Small tables with named rows and columns. After each table, cells are looked up by row and column.

kinive =
,simose,nagotof,navoti
letum,-9047,-14834,28675
makavin,12697,21657,-31356
gol,17415,22028,-26867
pazevo,29524,2143,-30370
zugut,34162,-13340,-27555
tas,-30155,10168,33725
fek,-25259,1374,39899
buba,82646,24035,-56233
ponor,-78025,-12343,65176
folad,-73665,-16852,66586
gif,-73552,-15381,58497

What is the nagotof of buba in kinive?
24035
What is the simose of folad in kinive?
-73665
What is the simose of ponor in kinive?
-78025
What is the simose of fek in kinive?
-25259
What is the simose of buba in kinive?
82646
What is the nagotof of zugut in kinive?
-13340
What is the navoti of letum in kinive?
28675
What is the nagotof of tas in kinive?
10168
What is the navoti of buba in kinive?
-56233
What is the simose of zugut in kinive?
34162
What is the nagotof of pazevo in kinive?
2143
What is the nagotof of ponor in kinive?
-12343

gedug =
fields: giba, kos, kip, vegunom, sof, leli, zov, siletu
remema: [21, 90, 82, 29, 104, 53, 183, 48]
bimomu: [92, 96, 93, 87, 83, 242, 134, 114]
ziton: [30, 69, 58, 190, 58, 54, 137, 163]

What is the leli of remema in gedug? 53
What is the sof of ziton in gedug? 58
What is the leli of ziton in gedug? 54
What is the kos of remema in gedug? 90
What is the kip of remema in gedug? 82
What is the zov of bimomu in gedug? 134
What is the kip of ziton in gedug? 58
What is the vegunom of ziton in gedug? 190
What is the leli of bimomu in gedug? 242
What is the siletu of ziton in gedug? 163
What is the zov of ziton in gedug? 137
What is the kos of ziton in gedug? 69
What is the kip of bimomu in gedug? 93
What is the siletu of remema in gedug? 48
What is the giba of ziton in gedug? 30
What is the kos of bimomu in gedug? 96
What is the sof of remema in gedug? 104
What is the giba of bimomu in gedug? 92

mamal:
         puz  nerifo    nom  kovitig  sufez    gup  mukoli  nasum    mem
niset  0.412   0.478  0.386    0.360  0.361  0.398   0.639  0.789  0.076
laz    0.417   0.401  0.484    0.304  0.394  0.333   0.501  0.546  0.215
vozik  0.280   0.736  0.404    0.615  0.390  0.136   0.256  0.183  0.125
fusa   0.139   0.585  0.022    0.625  0.265  0.145   0.300  0.150  0.317
vun    0.204   0.385  0.491    0.432  0.404  0.446   0.513  0.591  0.245
fofa   0.312   0.163  0.164    0.128  0.656  0.766   0.568  0.451  0.448

laz, nasum: 0.546
fusa, mukoli: 0.300
vun, puz: 0.204
fusa, gup: 0.145
fusa, nom: 0.022
vun, mukoli: 0.513
vun, nerifo: 0.385
vozik, nerifo: 0.736
laz, nom: 0.484
Row with the largest nasum: niset

Table dezef
         bemado  zal  fama  gonano
kuz          60  107    58     194
kos         209  206   234     126
pudigo      191  220    85      69
kegefe      214   84   173     152
dasazuz      87  104   234      63
pupit       205   86   127     197
fupu        232  144    91     203
dibufu      106  169    66     136
busan        58  177   149      70

What is the gonano of fupu in dezef?
203
What is the bemado of kuz in dezef?
60
What is the bemado of kegefe in dezef?
214
What is the bemado of fupu in dezef?
232
What is the bemado of pupit in dezef?
205
What is the fama of dasazuz in dezef?
234
What is the gonano of pupit in dezef?
197
What is the fama of dibufu in dezef?
66
What is the zal of kuz in dezef?
107

tetog =
,kizabod,roganon,tidaru,gerir,vin,kor,nukomo
dosuvip,-842,43,-124,-66,-66,254,525
fiso,-389,45,-23,526,207,437,332
dat,-61,204,-210,-980,-172,-190,-76
niraza,-848,-161,-51,-129,-390,-215,392
zedi,-657,-236,75,368,-144,-101,364
sunimad,138,201,-213,-898,-100,-195,-195
puzaf,238,-157,159,974,293,166,-99
makitu,866,-62,75,43,223,-75,-541
timiku,-475,349,-284,-329,66,461,320
tuz,702,274,-117,-245,369,299,-361
gopib,-316,388,-324,-419,93,481,205
lum,156,-313,107,-245,-477,-554,-320
zigupa,462,308,-178,-541,135,126,-297

tuz, vin: 369
timiku, gerir: -329
dat, kor: -190
dat, roganon: 204
dat, tidaru: -210
makitu, nukomo: -541
lum, gerir: -245
tuz, kizabod: 702
fiso, nukomo: 332
niraza, kizabod: -848
tuz, nukomo: -361
makitu, roganon: -62
dosuvip, tidaru: -124
dosuvip, kizabod: -842
niraza, tidaru: -51
dosuvip, kor: 254
puzaf, roganon: -157
zedi, nukomo: 364
zedi, kizabod: -657
timiku, nukomo: 320
Row with the largest gerir: puzaf

Table ril
	vogud	gir	govak
fen	68.0	35.5	46.5
gedil	19.7	18.4	22.2
mev	-79.5	65.7	21.0
favezi	20.6	-58.1	60.4
dafesu	88.7	20.7	75.9
sinopim	67.1	32.9	15.6
rifabof	21.6	22.9	19.3

fen, govak -> 46.5
mev, gir -> 65.7
favezi, govak -> 60.4
favezi, vogud -> 20.6
rifabof, vogud -> 21.6
dafesu, govak -> 75.9
gedil, vogud -> 19.7
fen, vogud -> 68.0
gedil, gir -> 18.4
rifabof, gir -> 22.9
dafesu, vogud -> 88.7
rifabof, govak -> 19.3
fen, gir -> 35.5
mev, vogud -> -79.5
favezi, gir -> -58.1
sinopim, vogud -> 67.1
sinopim, gir -> 32.9
sinopim, govak -> 15.6
gedil, govak -> 22.2
dafesu, gir -> 20.7

sogog:
,tidi,dabod,velo,fatibu,vuze,funo
dabibib,83,126,104,58,148,219
sero,98,135,121,81,159,152
puse,105,146,128,89,150,132

velo of puse is 128
vuze of sero is 159
dabod of dabibib is 126
tidi of puse is 105
vuze of dabibib is 148
vuze of puse is 150

bidep =
	bafi	tov	ramup	mun	tufifo
totip	72.605	59.746	75.086	39.641	57.916
runinun	41.335	68.641	96.711	46.108	63.951
bem	93.254	67.751	55.748	79.793	73.102
kufif	47.564	65.755	74.871	57.308	62.397
vozisof	40.495	68.739	97.166	45.520	64.215
zim	90.327	60.741	88.843	84.947	15.707
mune	80.305	50.055	83.336	52.432	66.835
neragi	57.097	66.069	70.505	61.771	64.324
kodidi	94.059	67.590	55.419	80.048	72.820
lup	49.828	57.009	60.351	65.970	79.683
nera	66.589	61.897	58.037	62.892	52.384
pas	39.067	63.606	22.973	38.329	99.731
pabubuf	60.899	67.428	62.419	68.733	69.122
kinone	65.747	67.620	65.292	70.275	67.517

What is the tov of totip in bidep?
59.746
What is the tufifo of vozisof in bidep?
64.215
What is the tov of pabubuf in bidep?
67.428
What is the ramup of nera in bidep?
58.037
What is the mun of totip in bidep?
39.641
What is the tufifo of runinun in bidep?
63.951
What is the tufifo of lup in bidep?
79.683
What is the ramup of pabubuf in bidep?
62.419
What is the ramup of lup in bidep?
60.351
What is the tov of nera in bidep?
61.897
What is the bafi of zim in bidep?
90.327
What is the mun of nera in bidep?
62.892
What is the mun of kinone in bidep?
70.275
What is the tufifo of pas in bidep?
99.731
What is the tov of neragi in bidep?
66.069
What is the mun of runinun in bidep?
46.108
What is the mun of vozisof in bidep?
45.520
What is the ramup of zim in bidep?
88.843

